How the objects are linked:
JB τ HC
JB ζ JC
JB ε DM
JB δ RL
JB ξ SG
JB χ NR
MT τ GQ
MT ζ HC
MT ε LB
MT δ NR
MT ξ SF
MT χ ZZ
DS τ ZR
DS ζ SR
DS ε FM
DS δ FP
DS ξ MN
DS χ HS
FD τ RH
FD ζ CZ
FD ε ZP
FD δ QC
FD ξ ZL
FD χ MQ
NG τ GF
NG ζ BG
NG ε ZS
NG δ BZ
NG ξ NM
NG χ BP
BB τ SZ
BB ζ GP
BB ε SL
BB δ TR
BB ξ JC
BB χ BN
HJ τ MD
HJ ζ CP
HJ ε SJ
HJ δ ZP
HJ ξ TR
HJ χ MC
JL τ MT
JL ζ JB
JL ε SF
JL δ NS
JL ξ ZZ
JL χ LD
SL τ DT
SL ζ NC
SL ε NR
SL δ GP
SL ξ NS
SL χ SZ
SC τ DS
SC ζ TL
SC ε MN
SC δ PC
SC ξ HS
SC χ TZ
JQ τ NL
JQ ζ TC
JQ ε MQ
JQ δ PG
JQ ξ MS
JQ χ FS
BN τ JC
BN ζ SJ
BN ε SZ
BN δ HJ
BN ξ BB
BN χ RL
LL τ FS
LL ζ PG
LL ε JQ
LL δ ZS
LL ξ CZ
LL χ QF
BP τ NM
BP ζ RT
BP ε GF
BP δ ZB
BP ξ NG
BP χ GM
NC τ BN
NC ζ TR
NC ε BB
NC δ HQ
NC ξ RL
NC χ RG
RN τ TG
RN ζ MM
RN ε PC
RN δ RC
RN ξ HL
RN χ HZ
MS τ MQ
MS ζ QC
MS ε FD
MS δ JJ
MS ξ NL
MS χ JQ
PZ τ ZB
PZ ζ LH
PZ ε BZ
PZ δ JT
PZ ξ ZD
PZ χ QH
ZN τ TT
ZN ζ MQ
ZN ε QZ
ZN δ JQ
ZN ξ CP
ZN χ MP
SF τ LB
SF ζ DM
SF ε DN
SF δ JB
SF ξ GQ
SF χ MT
PC τ FP
PC ζ CG
PC ε TL
PC δ MM
PC ξ HB
PC χ TG
MQ τ ZL
MQ ζ LL
MQ ε RH
MQ δ TC
MQ ξ FD
MQ χ NL
FH τ MM
FH ζ MT
FH ε CH
FH δ LD
FH ξ GH
FH χ RC
JD τ FL
JD ζ DS
JD ε FZ
JD δ TZ
JD ξ LH
JD χ RR
NL τ FD
NL ζ QF
NL ε ZL
NL δ GG
NL ξ MQ
NL χ MS
FM τ RR
FM ζ TZ
FM ε JD
FM δ SR
FM ξ JT
FM χ ZR
RC τ GH
RC ζ ZZ
RC ε MM
RC δ SN
RC ξ FH
RC χ DN
CZ τ JQ
CZ ζ JJ
CZ ε MS
CZ δ ZF
CZ ξ FS
CZ χ LL
MM τ TP
MM ζ GQ
MM ε CG
MM δ ZZ
MM ξ CH
MM χ GH
DN τ FH
DN ζ JL
DN ε GH
DN δ DM
DN ξ RC
DN χ LB
TZ τ HS
TZ ζ FP
TZ ε DS
TZ δ TG
TZ ξ SC
TZ χ BL
TG τ HB
TG ζ TP
TG ε FP
TG δ GH
TG ξ PC
TG χ HL
SJ τ QD
SJ ζ LF
SJ ε RG
SJ δ CP
SJ ξ GP
SJ χ MD
BF τ PZ
BF ζ RR
BF ε ZD
BF δ ZR
BF ξ QH
BF χ FT
GZ τ QT
GZ ζ ZD
GZ ε GM
GZ δ BF
GZ ξ TQ
GZ χ BG
ZD τ BZ
ZD ζ FL
ZD ε NT
ZD δ RR
ZD ξ ZB
ZD χ PZ
QH τ ZD
QH ζ JD
QH ε ZB
QH δ FM
QH ξ PZ
QH χ BF
QF τ CZ
QF ζ NJ
QF ε FS
QF δ GF
QF ξ LL
QF χ QC
CP τ QZ
CP ζ FD
CP ε LF
CP δ MS
CP ξ TT
CP χ ZN
NJ τ JJ
NJ ζ BP
NJ ε GG
NJ δ TQ
NJ ξ PG
NJ χ ZF
RG τ RL
RG ζ HJ
RG ε BN
RG δ LF
RG ξ NC
RG χ QD
CH τ CG
CH ζ LB
CH ε MB
CH δ MT
CH ξ TP
CH χ MM
HQ τ HJ
HQ ζ MP
HQ ε TR
HQ δ ZL
HQ ξ MC
HQ χ LF
MB τ RN
MB ζ FH
MB ε HL
MB δ LB
MB ξ HZ
MB χ CG
QZ τ HQ
QZ ζ RH
QZ ε MC
QZ δ MQ
QZ ξ LF
QZ χ TT
SR τ BL
SR ζ TG
SR ε TZ
SR δ HZ
SR ξ DQ
SR χ LP
GH τ CH
GH ζ SF
GH ε TP
GH δ JL
GH ξ MM
GH χ FH
HZ τ HL
HZ ζ GH
HZ ε TG
HZ δ DN
HZ ξ RN
HZ χ MB
PG τ GG
PG ζ NG
PG ε TC
PG δ QT
PG ξ JJ
PG χ NJ
ZB τ NT
ZB ζ FZ
ZB ε RT
ZB δ JD
ZB ξ BZ
ZB χ ZD
FT τ QH
FT ζ JT
FT ε PZ
FT δ MN
FT ξ BF
FT χ FZ
TQ τ GM
TQ ζ ZB
TQ ε BP
TQ δ QH
TQ ξ QT
TQ χ GZ
RH τ MP
RH ζ JQ
RH ε ZN
RH δ LL
RH ξ ZP
RH χ ZL
QC τ LL
QC ζ ZF
QC ε CZ
QC δ NM
QC ξ QF
QC χ TC
NS τ NR
NS ζ RL
NS ε JB
NS δ QD
NS ξ DT
NS χ SL
ZR τ JT
ZR ζ BL
ZR ε RR
ZR δ LP
ZR ξ FM
ZR χ MN
HB τ TL
HB ζ MB
HB ε LP
HB δ CH
HB ξ FP
HB χ PC
MD τ GP
MD ζ QZ
MD ε QD
MD δ ZN
MD ξ SJ
MD χ TR
GF τ ZF
GF ζ TQ
GF ε NJ
GF δ RT
GF ξ ZS
GF χ NM
LF τ MC
LF ζ ZP
LF ε HJ
LF δ FD
LF ξ HQ
LF χ QZ
LH τ FZ
LH ζ MN
LH ε FT
LH δ SC
LH ξ FL
LH χ JD
MN τ FM
MN ζ DQ
MN ε JT
MN δ TL
MN ξ ZR
MN χ DS
DT τ JB
DT ζ BN
DT ε SG
DT δ RG
DT ξ NR
DT χ NS
BZ τ RT
BZ ζ FT
BZ ε BG
BZ δ LH
BZ ξ NT
BZ χ ZB
LB τ RC
LB ζ LD
LB ε FH
LB δ HC
LB ξ DN
LB χ GQ
JJ τ TC
JJ ζ NM
JJ ε QC
JJ δ GM
JJ ξ GG
JJ χ PG
ZL τ ZP
ZL ζ FS
ZL ε MP
ZL δ QF
ZL ξ RH
ZL χ FD
ZP τ ZN
ZP ζ MS
ZP ε CP
ZP δ CZ
ZP ξ MP
ZP χ RH
FS τ MS
FS ζ GG
FS ε NL
FS δ NJ
FS ξ JQ
FS χ CZ
HS τ MN
HS ζ LP
HS ε ZR
HS δ HB
HS ξ DS
HS χ SC
NM τ ZS
NM ζ GZ
NM ε ZF
NM δ NT
NM ξ GF
NM χ NG
ZF τ PG
ZF ζ GM
ZF ε JJ
ZF δ GZ
ZF ξ NJ
ZF χ ZS
TR τ SJ
TR ζ TT
TR ε GP
TR δ MP
TR ξ MD
TR χ HJ
QD τ NC
QD ζ MC
QD ε RL
QD δ QZ
QD ξ RG
QD χ GP
SG τ DM
SG ζ SZ
SG ε SN
SG δ BN
SG ξ HC
SG χ JB
JC τ SL
JC ζ QD
JC ε NS
JC δ MD
JC ξ SZ
JC χ BB
CG τ HZ
CG ζ RC
CG ε RN
CG δ GQ
CG ξ MB
CG χ TP
TL τ SR
TL ζ RN
TL ε DQ
TL δ CG
TL ξ LP
TL χ FP
FZ τ BF
FZ ζ FM
FZ ε QH
FZ δ DS
FZ ξ FT
FZ χ FL
DM τ LD
DM ζ NS
DM ε JL
DM δ JC
DM ξ SN
DM χ HC
RR τ LH
RR ζ HS
RR ε FL
RR δ BL
RR ξ JD
RR χ JT
GG τ QC
GG ζ GF
GG ε QF
GG δ BP
GG ξ TC
GG χ JJ
MC τ TR
MC ζ ZN
MC ε MD
MC δ RH
MC ξ HJ
MC χ HQ
ZS τ NJ
ZS ζ QT
ZS ε PG
ZS δ BG
ZS ξ ZF
ZS χ GF
LD τ ZZ
LD ζ NR
LD ε MT
LD δ SL
LD ξ JL
LD χ SN
RL τ BB
RL ζ MD
RL ε JC
RL δ MC
RL ξ BN
RL χ NC
BL τ SC
BL ζ HB
BL ε HS
BL δ HL
BL ξ TZ
BL χ DQ
GQ τ DN
GQ ζ SN
GQ ε RC
GQ δ SG
GQ ξ LB
GQ χ SF
NT τ BG
NT ζ BF
NT ε GZ
NT δ FL
NT ξ RT
NT χ BZ
QT τ BP
QT ζ BZ
QT ε NG
QT δ PZ
QT ξ GM
QT χ TQ
TC τ QF
TC ζ ZS
TC ε LL
TC δ NG
TC ξ QC
TC χ GG
MP τ CP
MP ζ NL
MP ε TT
MP δ FS
MP ξ ZN
MP χ ZP
ZZ τ SF
ZZ ζ SG
ZZ ε GQ
ZZ δ DT
ZZ ξ MT
ZZ χ JL
SN τ JL
SN ζ DT
SN ε ZZ
SN δ SZ
SN ξ LD
SN χ DM
HL τ PC
HL ζ CH
HL ε HB
HL δ FH
HL ξ TG
HL χ RN
SZ τ NS
SZ ζ RG
SZ ε DT
SZ δ SJ
SZ ξ SL
SZ χ JC
RT τ GZ
RT ζ QH
RT ε TQ
RT δ FZ
RT ξ BG
RT χ NT
GP τ RG
GP ζ HQ
GP ε NC
GP δ TT
GP ξ QD
GP χ SJ
FP τ LP
FP ζ HZ
FP ε SR
FP δ TP
FP ξ TL
FP χ HB
TT τ LF
TT ζ ZL
TT ε HQ
TT δ NL
TT ξ QZ
TT χ CP
DQ τ TZ
DQ ζ PC
DQ ε SC
DQ δ RN
DQ ξ BL
DQ χ SR
HC τ SN
HC ζ SL
HC ε LD
HC δ BB
HC ξ DM
HC χ SG
TP τ MB
TP ζ DN
TP ε HZ
TP δ SF
TP ξ CG
TP χ CH
BG τ TQ
BG ζ PZ
BG ε QT
BG δ FT
BG ξ GZ
BG χ RT
FL τ FT
FL ζ ZR
FL ε BF
FL δ HS
FL ξ FZ
FL χ LH
LP τ DQ
LP ζ HL
LP ε BL
LP δ MB
LP ξ SR
LP χ TL
GM τ NG
GM ζ NT
GM ε NM
GM δ ZD
GM ξ BP
GM χ QT
NR τ SG
NR ζ BB
NR ε HC
NR δ NC
NR ξ JB
NR χ DT
JT τ JD
JT ζ SC
JT ε LH
JT δ DQ
JT ξ RR
JT χ FM

In the rows, zero is written as 150.

The rows follow the links: the fewer symbols apart two objects are, the more alike their rows tend to be.

Object, then a row for it; each showing differs a little:
SF: [ 106,  232,  141,  164,  228,  228,   88,  116,  222,  228,  146,  114,  151,  142,  193,   77,  119,  133,  130,  137,  192,  164,  190,  131,  133,  190,  210,  154,  277,  196,  142,  204,   81,  206,  138,  155,  189,  223,  181,  151,  222,   19,   68,  124,  176,  229,  185]
NL: [ 178,   81,  188,  254,  107,   86,  197,  210,  125,   56,  144,  182,  179,   76,  179,  218,  140,   92,  182,  142,  166,  118,  171,  122,  151,   59,  176,   91,   86,  111,  182,  124,  220,  190,  121,  178,  180,  125,  113,  187,   43,  281,  216,  132,  112,   83,  165]
CG: [ 114,  231,  117,   76,  208,  223,   94,   95,  193,  251,  155,  113,  129,  202,  143,   76,  148,  186,  120,  152,  152,  177,  149,  169,  143,  233,  151,  198,  242,  195,  123,  188,   73,  136,  168,  129,  138,  191,  187,  121,  254,    5,   73,  155,  186,  227,  150]
BZ: [ 180,  105,  127,   42,   87,  103,  190,  143,   78,  131,  161,  168,  124,  223,   70,  186,  196,  219,  149,  177,   81,  162,   82,  199,  172,  178,   51,  195,   38,  122,  134,  105,  179,   43,  193,  120,   77,   76,  140,  120,  147,  207,  200,  199,  150,  108,   93]
BG: [ 189,   91,  134,   63,   79,   92,  197,  152,   76,  116,  160,  174,  129,  209,   74,  201,  194,  206,  154,  175,   86,  155,   87,  193,  173,  159,   55,  185,   30,  117,  139,  100,  190,   52,  184,  128,   86,   72,  133,  124,  127,  231,  213,  196,  142,   94,   98]
ZB: [ 180,  107,  124,   36,   88,  108,  187,  139,   83,  138,  161,  167,  121,  227,   68,  183,  196,  220,  146,  181,   80,  164,   83,  202,  173,  182,   49,  198,   45,  122,  130,  108,  173,   39,  192,  119,   78,   78,  146,  115,  155,  199,  197,  200,  152,  111,   90]
ZF: [ 190,   67,  162,  147,   77,   71,  213,  187,   82,   68,  155,  187,  152,  148,  114,  225,  175,  160,  173,  163,  114,  137,  117,  163,  166,  100,   99,  139,   25,  101,  160,  101,  223,  103,  157,  149,  119,   81,  117,  152,   68,  290,  234,  170,  123,   71,  120]
TG: [ 122,  217,  111,   43,  192,  213,  105,   91,  173,  245,  157,  117,  122,  224,  118,   85,  161,  209,  118,  161,  133,  183,  127,  180,  147,  245,  124,  213,  210,  187,  117,  175,   83,  106,  182,  120,  118,  170,  189,  110,  256,   18,   87,  170,  188,  216,  134]
TT: [ 162,  113,  196,  292,  140,  115,  171,  207,  160,   74,  140,  171,  188,   50,  215,  189,  120,   71,  179,  128,  195,  115,  198,  100,  141,   58,  217,   75,  147,  128,  186,  147,  195,  237,  104,  189,  209,  163,  121,  196,   58,  238,  183,  110,  116,  108,  189]
FD: [ 174,   86,  192,  265,  113,   94,  189,  212,  134,   58,  142,  180,  181,   69,  187,  210,  135,   85,  182,  137,  173,  118,  178,  114,  147,   56,  187,   85,   99,  116,  185,  129,  216,  202,  118,  179,  185,  136,  115,  190,   44,  273,  207,  126,  115,   87,  173]
DM: [ 113,  217,  158,  218,  224,  216,   96,  139,  226,  197,  142,  120,  167,  103,  219,   92,  110,  103,  139,  125,  209,  147,  208,  113,  129,  156,  238,  125,  276,  189,  158,  202,  101,  239,  120,  170,  211,  229,  170,  166,  188,   50,   81,  112,  161,  211,  199]
QC: [ 189,   68,  176,  201,   83,   72,  210,  203,   98,   51,  147,  190,  166,  112,  145,  226,  161,  125,  179,  153,  138,  126,  141,  144,  157,   76,  134,  111,   46,  102,  174,  106,  227,  145,  140,  164,  148,   99,  115,  173,   49,  297,  232,  152,  114,   70,  141]
TR: [ 147,  136,  193,  298,  164,  141,  152,  196,  183,   98,  136,  160,  188,   46,  227,  168,  109,   64,  172,  123,  211,  122,  212,   93,  133,   68,  237,   75,  186,  143,  185,  163,  178,  254,  101,  193,  222,  186,  130,  197,   78,  198,  157,  103,  124,  133,  201]
RH: [ 171,   93,  193,  274,  120,  100,  185,  209,  140,   59,  142,  178,  183,   64,  195,  206,  128,   81,  180,  135,  181,  118,  184,  110,  144,   54,  197,   81,  113,  118,  185,  133,  212,  212,  112,  185,  196,  145,  116,  191,   49,  266,  201,  122,  116,   92,  175]
DN: [ 108,  233,  133,  137,  224,  228,   85,  107,  214,  238,  150,  110,  144,  159,  179,   73,  128,  149,  125,  140,  180,  168,  178,  143,  135,  206,  192,  167,  270,  199,  135,  198,   76,  187,  149,  147,  172,  214,  185,  140,  237,    8,   66,  134,  180,  233,  174]
NR: [ 116,  202,  170,  249,  218,  203,  105,  152,  221,  177,  141,  125,  175,   83,  229,  105,  104,   86,  148,  124,  217,  144,  215,  102,  126,  132,  248,  110,  266,  179,  164,  197,  117,  250,  111,  176,  220,  226,  162,  178,  161,   78,   92,  104,  156,  199,  206]
JJ: [ 191,   64,  168,  176,   79,   70,  212,  198,   91,   60,  151,  189,  161,  128,  131,  228,  170,  141,  177,  159,  125,  130,  129,  152,  163,   87,  116,  125,   36,  101,  167,  102,  226,  124,  148,  157,  134,   90,  114,  163,   59,  294,  235,  161,  117,   69,  131]
LL: [ 185,   70,  183,  219,   90,   75,  204,  205,  105,   51,  146,  187,  169,   99,  155,  225,  153,  116,  181,  148,  147,  123,  152,  133,  156,   69,  146,  105,   58,  104,  175,  110,  228,  159,  136,  170,  159,  108,  114,  177,   45,  295,  227,  146,  114,   74,  150]
TC: [ 189,   65,  175,  194,   81,   73,  211,  200,   95,   54,  146,  189,  165,  119,  140,  227,  165,  129,  178,  154,  135,  127,  138,  145,  160,   80,  127,  118,   43,  101,  170,  105,  230,  139,  142,  163,  146,   96,  112,  170,   52,  297,  231,  156,  115,   68,  138]
RT: [ 187,   96,  131,   55,   84,   96,  196,  148,   77,  119,  159,  173,  127,  213,   72,  197,  196,  213,  153,  176,   84,  156,   84,  197,  172,  167,   54,  189,   30,  117,  136,  101,  189,   50,  186,  122,   81,   75,  137,  124,  134,  223,  210,  196,  144,   99,   96]
MQ: [ 177,   83,  188,  260,  111,   90,  195,  210,  129,   55,  143,  182,  181,   73,  183,  215,  137,   89,  180,  138,  169,  118,  176,  116,  150,   57,  182,   86,   93,  114,  181,  126,  217,  197,  117,  180,  183,  132,  115,  188,   44,  280,  212,  129,  112,   83,  166]
MN: [ 149,  170,  106,    2,  140,  165,  142,  103,  123,  210,  163,  141,  111,  253,   77,  126,  189,  238,  124,  176,   93,  180,   91,  206,  165,  234,   64,  226,  125,  162,  113,  141,  117,   51,  198,  109,   82,  119,  171,  102,  227,   92,  135,  195,  178,  174,  103]
MP: [ 165,  100,  195,  281,  130,  106,  180,  207,  149,   63,  140,  174,  186,   57,  203,  201,  125,   75,  181,  130,  187,  115,  191,  106,  143,   55,  206,   79,  127,  123,  185,  139,  209,  219,  109,  187,  200,  154,  117,  195,   52,  256,  194,  118,  114,  100,  182]

Each walk starts at a row. The symbols on each line, taken left to right, move it on to the next object.
Answer with the object's row; about right is enough.
[ 163,  103,  195,  285,  133,  110,  177,  207,  152,   68,  139,  173,  187,   55,  203,  197,  123,   74,  181,  130,  191,  118,  195,  103,  141,   56,  210,   78,  132,  124,  185,  143,  204,  227,  108,  189,  205,  158,  118,  196,   54,  250,  190,  117,  116,  101,  184]
χ ξ χ χ ε: [ 161,  106,  193,  289,  139,  112,  174,  205,  158,   71,  136,  172,  187,   54,  209,  195,  121,   70,  181,  130,  192,  117,  197,  103,  141,   55,  212,   75,  140,  128,  186,  145,  200,  231,  105,  188,  207,  159,  120,  194,   57,  245,  185,  114,  117,  105,  188]
δ τ ζ ξ ε χ: [ 183,   76,  187,  241,  100,   84,  202,  208,  117,   52,  144,  186,  175,   85,  168,  219,  144,  104,  184,  145,  158,  121,  162,  125,  154,   61,  164,   95,   75,  107,  179,  120,  224,  179,  127,  174,  171,  117,  113,  183,   44,  289,  220,  138,  114,   77,  160]
[ 172,  128,  117,   12,  107,  128,  173,  121,   91,  165,  162,  157,  114,  244,   66,  164,  198,  234,  138,  180,   82,  172,   78,  209,  170,  206,   49,  214,   68,  138,  122,  119,  153,   37,  198,  113,   73,   89,  155,  109,  183,  158,  176,  201,  163,  132,   90]
ζ ε χ τ ξ ζ: [ 154,  161,  108,    2,  132,  156,  149,  103,  118,  201,  164,  142,  112,  255,   73,  135,  190,  239,  129,  177,   89,  182,   88,  207,  165,  230,   60,  222,  111,  154,  116,  135,  124,   44,  198,  109,   77,  113,  167,  103,  217,  105,  147,  197,  174,  164,   96]
δ ζ χ ξ χ χ δ: [ 110,  237,  132,  126,  224,  231,   85,  104,  214,  242,  151,  112,  142,  167,  174,   72,  130,  156,  122,  142,  177,  168,  174,  145,  136,  210,  186,  172,  266,  200,  134,  197,   74,  179,  150,  145,  169,  212,  184,  136,  238,    6,   67,  137,  181,  230,  174]
[ 134,  164,  186,  287,  190,  165,  133,  183,  202,  126,  138,  148,  186,   56,  234,  144,  104,   64,  165,  121,  218,  125,  220,   91,  129,   88,  250,   85,  222,  159,  179,  181,  154,  263,   99,  190,  227,  206,  141,  192,  110,  153,  129,   98,  135,  159,  207]
ξ ξ ξ ε τ ξ ξ ζ: [ 126,  183,  180,  279,  204,  184,  121,  169,  210,  146,  139,  140,  180,   64,  234,  126,  100,   73,  159,  121,  219,  134,  220,   95,  127,  103,  252,   93,  246,  170,  174,  190,  136,  261,  105,  185,  225,  217,  151,  186,  130,  120,  113,   98,  142,  177,  210]
ε ε δ δ ε ξ: [ 142,  145,  190,  295,  172,  147,  146,  190,  188,  109,  135,  154,  190,   49,  232,  160,  107,   60,  168,  123,  213,  122,  213,   91,  132,   74,  243,   79,  199,  151,  182,  168,  168,  259,   99,  190,  224,  192,  132,  198,   90,  185,  150,   99,  128,  141,  206]
[ 126,  212,  109,   33,  184,  204,  110,   90,  166,  244,  158,  119,  120,  232,  110,   91,  165,  214,  120,  162,  124,  181,  120,  189,  154,  246,  111,  217,  197,  184,  115,  168,   85,   95,  185,  119,  112,  162,  185,  109,  255,   28,   92,  176,  189,  212,  126]
ε τ δ δ δ: [ 113,  222,  157,  212,  227,  220,   94,  134,  225,  202,  141,  119,  166,  110,  216,   89,  113,  106,  138,  126,  209,  152,  206,  114,  130,  160,  233,  132,  277,  192,  156,  202,   96,  233,  123,  167,  207,  228,  172,  164,  195,   45,   76,  109,  165,  218,  198]
ζ δ τ ξ: [ 129,  172,  183,  284,  195,  175,  127,  174,  208,  137,  137,  141,  183,   56,  236,  134,  103,   67,  161,  121,  220,  131,  221,   93,  128,   96,  251,   87,  235,  164,  174,  183,  144,  262,  102,  188,  227,  212,  146,  191,  121,  136,  124,   98,  138,  168,  209]
[ 108,  235,  136,  146,  226,  230,   88,  112,  217,  235,  147,  111,  146,  153,  182,   73,  125,  145,  124,  137,  185,  165,  183,  138,  135,  201,  197,  163,  274,  198,  138,  201,   78,  194,  144,  151,  178,  217,  182,  144,  233,   10,   67,  133,  177,  230,  177]
χ χ ξ ξ δ δ: [ 129,  178,  180,  282,  199,  180,  121,  172,  210,  144,  138,  140,  185,   61,  234,  131,  102,   70,  159,  120,  220,  131,  221,   93,  129,  101,  253,   90,  241,  166,  176,  185,  141,  260,  102,  186,  226,  213,  147,  188,  125,  126,  117,   98,  141,  172,  208]
ε ξ ζ χ ξ: [ 133,  168,  184,  288,  192,  170,  131,  179,  206,  132,  137,  147,  186,   54,  236,  139,  102,   65,  160,  120,  219,  129,  221,   91,  128,   91,  251,   85,  229,  161,  179,  181,  147,  262,  102,  188,  227,  210,  145,  192,  111,  147,  128,   99,  136,  164,  208]
[ 174,  114,  121,   26,   97,  115,  180,  134,   87,  147,  162,  162,  118,  235,   66,  175,  197,  228,  144,  178,   80,  168,   77,  204,  173,  194,   51,  206,   52,  127,  128,  111,  166,   38,  197,  116,   76,   83,  148,  114,  165,  183,  188,  200,  155,  121,   93]
ζ ζ δ ξ: [ 132,  200,  108,   18,  171,  196,  117,   90,  153,  235,  159,  123,  114,  240,   98,   98,  175,  224,  119,  166,  113,  184,  111,  195,  157,  245,   96,  222,  177,  176,  115,  161,   91,   79,  191,  116,  101,  149,  183,  106,  250,   42,  103,  181,  184,  202,  119]
ξ ε δ ζ: [ 113,  233,  117,   86,  210,  228,   90,   96,  196,  246,  153,  111,  131,  196,  148,   75,  147,  182,  121,  151,  157,  174,  153,  163,  144,  229,  158,  194,  244,  197,  126,  190,   73,  144,  165,  131,  143,  195,  188,  126,  253,    6,   69,  152,  186,  228,  152]
[ 109,  222,  153,  202,  227,  220,   90,  130,  225,  209,  142,  117,  160,  117,  213,   85,  113,  112,  136,  128,  203,  152,  202,  114,  129,  167,  228,  135,  277,  193,  151,  202,   94,  228,  125,  165,  200,  226,  172,  161,  202,   38,   75,  114,  167,  219,  196]
χ ε χ ε δ ε ζ: [ 121,  194,  175,  263,  212,  194,  109,  159,  220,  165,  139,  132,  179,   74,  233,  114,  104,   80,  152,  122,  217,  137,  217,  100,  130,  120,  250,  101,  257,  174,  168,  195,  124,  259,  108,  183,  224,  222,  155,  182,  150,   95,  100,  103,  149,  188,  207]
ξ ξ ζ δ ξ ε: [ 139,  154,  187,  294,  182,  157,  140,  187,  195,  117,  137,  150,  187,   49,  234,  152,  106,   63,  169,  121,  215,  123,  216,   92,  129,   84,  246,   81,  210,  154,  179,  173,  161,  258,   99,  189,  227,  199,  138,  195,   98,  169,  140,   99,  130,  152,  207]
[ 106,  233,  137,  156,  227,  230,   88,  115,  223,  231,  146,  113,  149,  147,  188,   74,  122,  140,  129,  135,  189,  165,  185,  136,  132,  195,  204,  161,  274,  196,  141,  201,   78,  197,  142,  152,  181,  219,  180,  147,  230,   14,   68,  128,  177,  229,  183]
χ χ δ τ ξ: [ 113,  213,  161,  229,  225,  214,   99,  141,  225,  194,  142,  120,  170,   98,  221,   93,  107,   98,  143,  125,  214,  147,  210,  108,  129,  148,  241,  121,  276,  187,  159,  199,  104,  242,  120,  172,  213,  228,  168,  171,  183,   58,   82,  108,  162,  210,  199]
ε ξ χ ε δ ξ: [ 113,  207,  166,  241,  219,  207,  101,  149,  224,  181,  141,  125,  172,   88,  224,  100,  104,   89,  145,  124,  215,  144,  214,  101,  126,  136,  244,  114,  271,  182,  163,  196,  111,  248,  112,  175,  216,  227,  165,  178,  171,   71,   89,  104,  156,  199,  204]
[ 117,  227,  117,   68,  206,  221,   95,   92,  190,  248,  155,  113,  126,  206,  139,   74,  148,  192,  118,  153,  147,  178,  142,  170,  145,  237,  145,  201,  233,  193,  122,  187,   74,  132,  171,  128,  136,  188,  188,  118,  254,    7,   74,  161,  188,  226,  146]
τ ε ε ζ δ τ: [ 108,  234,  125,  107,  217,  229,   87,   99,  207,  245,  151,  111,  136,  180,  165,   72,  137,  167,  123,  145,  170,  173,  165,  153,  136,  218,  175,  183,  261,  195,  131,  196,   74,  164,  157,  139,  156,  206,  187,  132,  247,    4,   68,  144,  184,  231,  163]
ζ ε τ ζ: [ 108,  231,  147,  173,  225,  225,   87,  120,  224,  223,  144,  113,  153,  136,  196,   79,  118,  129,  132,  134,  193,  160,  193,  127,  131,  183,  214,  149,  277,  194,  143,  203,   84,  212,  134,  155,  192,  223,  179,  152,  219,   20,   68,  122,  174,  228,  188]
